Below are the code and all the weights of a small trained network. Each question names an input and a class and asks about switching units off, where a switched-off unit gives its printed mean instead of its output.

import numpy as np


def w(rows, s, z=0):
    codes = np.array(rows[::2]) - 128.0
    scale = np.full(codes.shape[1], s)
    scale[-1] = z or s
    return codes * scale


def norm(h):
    return h / np.sqrt((h * h).mean(-1, keepdims=True) + 1e-5)


def f(y):
    return y / 2 * (1 + np.tanh(0.7978845608 * (y + 0.044715 * y**3)))


def log_softmax(a):
    a = a - a.max(-1, keepdims=True)
    return a - np.log(np.exp(a).sum(-1, keepdims=True))


def net(x, mask):
    res = np.array(x, float).reshape(1, 5) / 4 @ E
    u = 0
    for l in range(2):
        y = f(norm(res) @ A[l][:, :-1].T + A[l][:, -1])
        res = res + np.where(mask[u : u + 4], y, B[l][:, -1]) @ B[l][:, :-1]
        u += 4
    return log_softmax(norm(res)[-1] @ U[:, :-1].T + U[:, -1])


A, B = {}, {}
E = w([
[127,125,126,129],'x0',
[125,126,133,130],'x1',
[67,87,154,138],'x2',
[166,27,100,166],'x3',
[143,113,5,43],'x4',
],0.0029)
A[0] = w([
[2,32,181,63,161],'L0N1',
[111,108,81,80,5],'L0N2',
[101,199,121,143,158],'L0N3',
[135,119,34,79,200],'L0N4',
],0.006,0.0024)
B[0] = w([
[250,211,106,97,230],'L0N1',
[24,68,205,138,122],'L0N2',
[184,68,113,158,178],'L0N3',
[126,153,255,104,255],'L0N4',
],0.0051,0.0026)
A[1] = w([
[61,118,46,50,244],'L1N1',
[46,93,179,69,28],'L1N2',
[8,255,103,104,254],'L1N3',
[139,30,141,79,83],'L1N4',
],0.0058,0.00098)
B[1] = w([
[83,186,235,255,116],'L1N1',
[177,107,157,132,150],'L1N2',
[139,57,54,177,254],'L1N3',
[125,155,68,182,171],'L1N4',
],0.0087,0.0015)
U = w([
[95,137,254,230,112],'0',
[121,75,13,204,180],'1',
[188,124,130,89,202],'2',
[193,132,129,93,164],'3',
[199,173,107,72,102],'4',
[72,97,103,23,3],'5',
],0.0094,0.0052)

Each question gives the input, the list of numbers given to net, and the class t.
The units are the neurons (one row each of A and B). Each row of codes is followed by its name. A weight is (code - 128) times the scale printed after its matrix; where a second scale follows, it is the last column's (A, B and U).
mask holds one flag per neuron, layer by layer. A switched-off neuron (its flag False) gives its mean, the last column of its row in B, instead of its output. The means were averaged over made-up inputs and are rounded, as every weight is.
A unit's drop is (log p(t) with every unit on - log p(t) with that unit switched off) / (log p(t) with every unit on - log p(t) with every unit switched off).
The circuit of an input: a set's keep is (log p(t) with only the set's units on - log p(t) with every unit switched off) / (log p(t) with every unit on - log p(t) with every unit switched off). Starting from all 8 units, units are removed one at a time, each time the one whose removal leaves the highest keep (on an exact tie, the one counted first), for as long as the keep stays at least 0.8.
circuit, biggest first: the units of the circuit, biggest drop first
k most important neurons: the k neurons with the biggest drops, biggest first
top k neurons in layer l: the k neurons of layer l with the biggest drops, biggest first
drop when u is switched off: that unit's drop, to one decimal
input [7,2,-1,-8,-6], class 1: top 2 neurons in layer 0 -> L0N4, L0N1
input [-1,8,8,-1,-3], class 2: circuit, biggest first -> L0N1
input [3,3,-5,-7,8], class 0: top 2 neurons in layer 0 -> L0N1, L0N2
input [-4,5,-7,6,8], class 0: top 2 neurons in layer 0 -> L0N1, L0N3
input [3,7,-7,-7,4], class 1: circuit, biggest first -> L1N3, L0N1
input [-3,2,0,-7,-5], class 1: 2 most important neurons -> L0N4, L1N3
input [-3,-1,-3,-5,-4], class 1: circuit, biggest first -> L0N4, L1N3
input [7,8,2,-4,-5], class 2: 2 most important neurons -> L1N1, L0N2
input [-1,-5,-5,0,7], class 0: circuit, biggest first -> L1N1, L0N1
input [5,-8,5,3,-6], class 2: top 3 neurons in layer 0 -> L0N1, L0N2, L0N4
input [0,-3,4,5,6], class 0: 3 most important neurons -> L1N1, L0N3, L1N3
input [-6,-1,-1,7,8], class 0: top 2 neurons in layer 0 -> L0N3, L0N1
input [-8,1,7,-1,8], class 0: 2 most important neurons -> L1N1, L0N2
input [-6,-4,2,2,6], class 0: top neuron in layer 0 -> L0N2
input [8,1,-1,-8,5], class 1: 3 most important neurons -> L1N3, L0N1, L0N4
input [1,-6,-3,-8,7], class 1: 2 most important neurons -> L1N3, L0N1
input [0,-1,-1,1,-2], class 5: top 2 neurons in layer 1 -> L1N1, L1N3
input [-3,0,0,-7,-3], class 1: top 2 neurons in layer 0 -> L0N4, L0N1
input [-3,-4,-2,-5,1], class 1: 2 most important neurons -> L1N3, L0N1
input [6,-1,8,-8,-1], class 1: 2 most important neurons -> L1N3, L0N4
input [5,3,-1,-7,8], class 0: most important neuron -> L1N1
input [-5,7,2,2,-3], class 2: drop when L1N1 is switched off -> 0.1
